Below is a small trained network, with its code and all its weights. Each question gives an input and a class and asks what happens when units are switched off, that is, made to give their printed mean instead of their output.

import numpy as np


def w(rows, s, z=0):
    codes = np.array(rows[::2]) - 128.0
    scale = np.full(codes.shape[1], s)
    scale[-1] = z or s
    return codes * scale


def norm(h):
    return h / np.sqrt((h * h).mean(-1, keepdims=True) + 1e-5)


def f(y):
    return np.maximum(y, 0)


def log_softmax(a):
    a = a - a.max(-1, keepdims=True)
    return a - np.log(np.exp(a).sum(-1, keepdims=True))


def net(x, mask):
    res = np.array(x, float).reshape(1, 7) / 4 @ E
    u = 0
    for l in range(3):
        y = f(norm(res) @ A[l][:, :-1].T + A[l][:, -1])
        res = res + np.where(mask[u : u + 12], y, B[l][:, -1]) @ B[l][:, :-1]
        u += 12
    return log_softmax(norm(res)[-1] @ U[:, :-1].T + U[:, -1])


A, B = {}, {}
E = w([
[155,141,97,145,215,60,184,85,127],'x0',
[126,9,163,102,148,80,105,121,137],'x1',
[125,128,127,130,127,125,129,130,129],'x2',
[129,127,129,125,128,128,129,127,136],'x3',
[135,128,131,128,128,126,130,129,134],'x4',
[132,128,127,131,128,129,127,127,121],'x5',
[108,135,159,132,198,180,120,231,144],'x6',
],0.012)
A[0] = w([
[106,157,140,114,175,144,119,173,132,34],'0.n0',
[128,153,142,106,87,74,176,152,201,126],'0.n1',
[141,80,148,108,155,112,117,161,121,10],'0.n2',
[129,133,111,131,144,138,118,85,112,94],'0.n3',
[137,67,137,125,76,82,130,92,117,96],'0.n4',
[118,156,104,131,249,74,159,104,128,2],'0.n5',
[124,16,146,118,149,111,115,123,120,174],'0.n6',
[114,149,111,130,104,128,124,68,123,100],'0.n7',
[142,160,103,135,192,57,159,37,126,80],'0.n8',
[121,86,138,118,146,117,132,156,124,34],'0.n9',
[135,157,104,133,178,86,145,121,120,63],'0.n10',
[123,125,119,123,53,100,125,65,118,171],'0.n11',
],0.018,0.0039)
B[0] = w([
[139,112,103,135,111,190,151,58,141,179],'0.n0',
[150,139,114,92,104,105,77,108,79,145],'0.n1',
[79,139,136,132,99,98,147,216,93,171],'0.n2',
[113,185,116,100,125,118,90,101,74,152],'0.n3',
[179,143,139,124,103,206,147,38,154,211],'0.n4',
[252,209,162,83,150,125,166,141,216,225],'0.n5',
[100,97,69,120,166,87,92,83,230,236],'0.n6',
[134,132,144,109,132,61,104,184,106,176],'0.n7',
[69,21,69,184,132,117,103,122,19,250],'0.n8',
[102,129,160,153,99,94,122,186,104,161],'0.n9',
[8,163,222,130,45,130,197,84,131,183],'0.n10',
[153,197,160,98,93,109,158,179,183,217],'0.n11',
],0.022,0.016)
A[1] = w([
[197,126,135,87,251,97,133,178,165,47],'1.n0',
[105,175,110,70,168,109,85,118,125,103],'1.n1',
[78,86,79,162,162,133,139,159,15,20],'1.n2',
[173,140,171,144,118,162,133,148,75,148],'1.n3',
[38,28,95,168,164,126,75,172,137,45],'1.n4',
[87,102,178,130,167,108,151,190,159,31],'1.n5',
[114,83,106,167,111,240,95,118,68,132],'1.n6',
[167,160,192,92,130,135,136,208,33,205],'1.n7',
[132,96,184,110,201,80,131,186,142,3],'1.n8',
[163,147,126,153,124,98,137,164,112,15],'1.n9',
[48,64,114,167,140,99,82,73,65,63],'1.n10',
[162,30,80,139,188,119,92,75,98,70],'1.n11',
],0.018,0.002)
B[1] = w([
[69,154,123,201,84,10,220,108,122,168],'1.n0',
[210,145,169,161,125,126,113,161,164,154],'1.n1',
[38,110,222,192,77,93,41,16,107,188],'1.n2',
[126,126,143,209,155,186,133,144,97,187],'1.n3',
[151,157,213,92,134,216,143,136,10,251],'1.n4',
[122,127,193,78,103,63,146,189,110,191],'1.n5',
[106,24,89,197,175,88,105,162,213,218],'1.n6',
[159,179,106,229,77,218,110,164,69,220],'1.n7',
[53,157,143,145,113,65,168,212,188,165],'1.n8',
[120,130,136,76,89,186,125,177,138,159],'1.n9',
[159,25,40,72,99,135,191,141,83,255],'1.n10',
[250,170,23,98,126,153,200,215,149,196],'1.n11',
],0.019,0.0085)
A[2] = w([
[153,219,152,95,230,202,167,50,112,62],'2.n0',
[166,217,127,123,171,132,43,192,124,66],'2.n1',
[155,142,111,107,113,125,154,153,186,101],'2.n2',
[109,67,155,124,121,71,150,64,146,55],'2.n3',
[135,121,91,83,95,84,94,68,138,106],'2.n4',
[138,128,173,128,169,208,109,128,66,86],'2.n5',
[191,132,170,107,121,149,182,169,84,102],'2.n6',
[112,150,154,97,150,117,25,55,210,9],'2.n7',
[161,139,189,117,106,69,119,83,145,98],'2.n8',
[120,84,64,166,158,113,64,112,123,2],'2.n9',
[102,169,135,127,178,7,104,129,155,1],'2.n10',
[85,107,130,23,159,165,89,190,43,12],'2.n11',
],0.02,0.0017)
B[2] = w([
[114,142,162,218,239,197,228,59,122,184],'2.n0',
[233,196,47,57,163,178,81,179,184,163],'2.n1',
[72,135,153,137,83,85,98,98,7,231],'2.n2',
[168,207,85,93,131,143,74,226,167,190],'2.n3',
[163,147,185,90,244,166,180,54,194,197],'2.n4',
[159,152,93,14,124,27,172,147,175,191],'2.n5',
[110,122,125,122,206,186,11,138,107,245],'2.n6',
[97,71,237,152,25,100,9,17,178,183],'2.n7',
[20,60,82,90,118,100,76,145,180,184],'2.n8',
[87,123,44,210,177,81,80,210,133,182],'2.n9',
[113,186,145,81,46,107,229,202,147,162],'2.n10',
[181,36,236,139,240,117,91,120,72,209],'2.n11',
],0.017,0.012)
U = w([
[185,229,110,130,100,197,66,184,130,173],'0',
[110,114,119,173,58,118,120,102,8,51],'1',
[119,123,175,94,95,125,70,39,216,249],'2',
[192,87,31,69,128,112,169,83,136,122],'3',
[103,88,81,205,174,131,90,180,193,195],'4',
[106,186,174,196,183,195,185,69,136,112],'5',
[132,72,209,81,192,122,96,175,81,41],'6',
[81,162,150,88,100,52,191,194,179,83],'7',
],0.015,0.0011)

Each question gives the input, the list of numbers given to net, and the class t.
The units are the neurons (one row each of A and B). Each row of codes is followed by its name. A weight is (code - 128) times the scale printed after its matrix; where a second scale follows, it is the last column's (A, B and U).
mask holds one flag per neuron, layer by layer. A switched-off neuron (its flag False) gives its mean, the last column of its row in B, instead of its output. The means were averaged over made-up inputs and are rounded, as every weight is.
A unit's drop is (log p(t) with every unit on - log p(t) with that unit switched off) / (log p(t) with every unit on - log p(t) with every unit switched off).
The circuit of an input: a set's keep is (log p(t) with only the set's units on - log p(t) with every unit switched off) / (log p(t) with every unit on - log p(t) with every unit switched off). Starting from the 12 units with the biggest drops (on a tie, the unit counted first), units are removed one at a time, each time the one whose removal leaves the highest keep (on an exact tie, the one counted first), for as long as the keep stays at least 0.8.
circuit, biggest first: the units of the circuit, biggest drop first
top k neurons: the k neurons with the biggest drops, biggest first
k most important neurons of layer l: the k neurons of layer l with the biggest drops, biggest first
drop of u: that unit's drop, to one decimal
input [1,-1,4,-3,-7,4,5], class 5: circuit, biggest first => 0.n0
input [-3,0,-3,1,8,2,6], class 4: top 4 neurons => 1.n6; 0.n5; 0.n6; 0.n0
input [2,-3,2,6,4,3,0], class 1: top 2 neurons => 0.n6; 0.n8
input [-7,-6,1,4,-8,1,5], class 4: circuit, biggest first => 0.n11; 1.n6
input [-8,-3,4,-6,-8,-6,7], class 4: top 2 neurons => 0.n5; 1.n6
input [1,5,1,-3,-7,-1,-5], class 3: top 2 neurons => 0.n8; 0.n5
input [-2,-4,-8,-6,-8,6,-8], class 0: top 2 neurons => 0.n11; 0.n6
input [2,3,-5,4,6,3,-8], class 3: top 3 neurons => 0.n8; 0.n4; 0.n5
input [4,-1,8,-1,6,3,-7], class 1: 2 most important neurons of layer 0 => 0.n8; 0.n6
input [4,1,-7,7,-4,-3,-2], class 3: top 2 neurons => 0.n8; 0.n5
input [-1,-5,7,-5,7,5,5], class 4: top 3 neurons => 0.n5; 0.n11; 1.n6
input [-5,-1,1,-3,0,-8,0], class 0: top 4 neurons => 0.n8; 0.n4; 0.n6; 0.n0
input [2,6,-7,1,-2,4,-5], class 3: 3 most important neurons of layer 0 => 0.n8; 0.n4; 0.n5
input [3,-2,4,-2,-4,-7,-5], class 1: circuit, biggest first => 0.n8
input [4,4,0,4,-2,3,0], class 3: top 3 neurons => 0.n8; 0.n11; 0.n5
input [4,-6,5,-1,0,2,-2], class 1: top 2 neurons => 0.n8; 0.n6
input [-2,-7,-7,3,7,1,4], class 4: top 3 neurons => 0.n5; 0.n11; 1.n6
input [3,6,4,3,-3,1,-3], class 3: top 2 neurons => 0.n8; 0.n4
input [0,-4,3,7,6,0,3], class 4: 4 most important neurons of layer 0 => 0.n11; 0.n5; 0.n6; 0.n8
input [-5,-3,8,4,-3,7,1], class 4: top 4 neurons => 0.n11; 0.n5; 0.n6; 0.n8
input [4,0,-6,-5,-4,0,4], class 5: 2 most important neurons of layer 0 => 0.n5; 0.n6
input [-7,2,4,7,5,5,0], class 2: 2 most important neurons of layer 0 => 0.n8; 0.n5
input [1,6,8,2,7,-3,-2], class 3: most important neuron of layer 1 => 1.n11
input [4,-1,5,1,0,-4,3], class 5: drop of 0.n5 => 1.0
input [3,-2,6,5,4,1,-1], class 1: drop of 0.n8 => 1.1
input [4,-7,4,6,4,2,8], class 5: drop of 0.n9 => 0.0
input [7,8,-1,3,-7,-4,8], class 7: drop of 0.n5 => 0.2
input [2,3,-4,-6,2,6,-7], class 3: 3 most important neurons of layer 0 => 0.n8; 0.n4; 0.n5
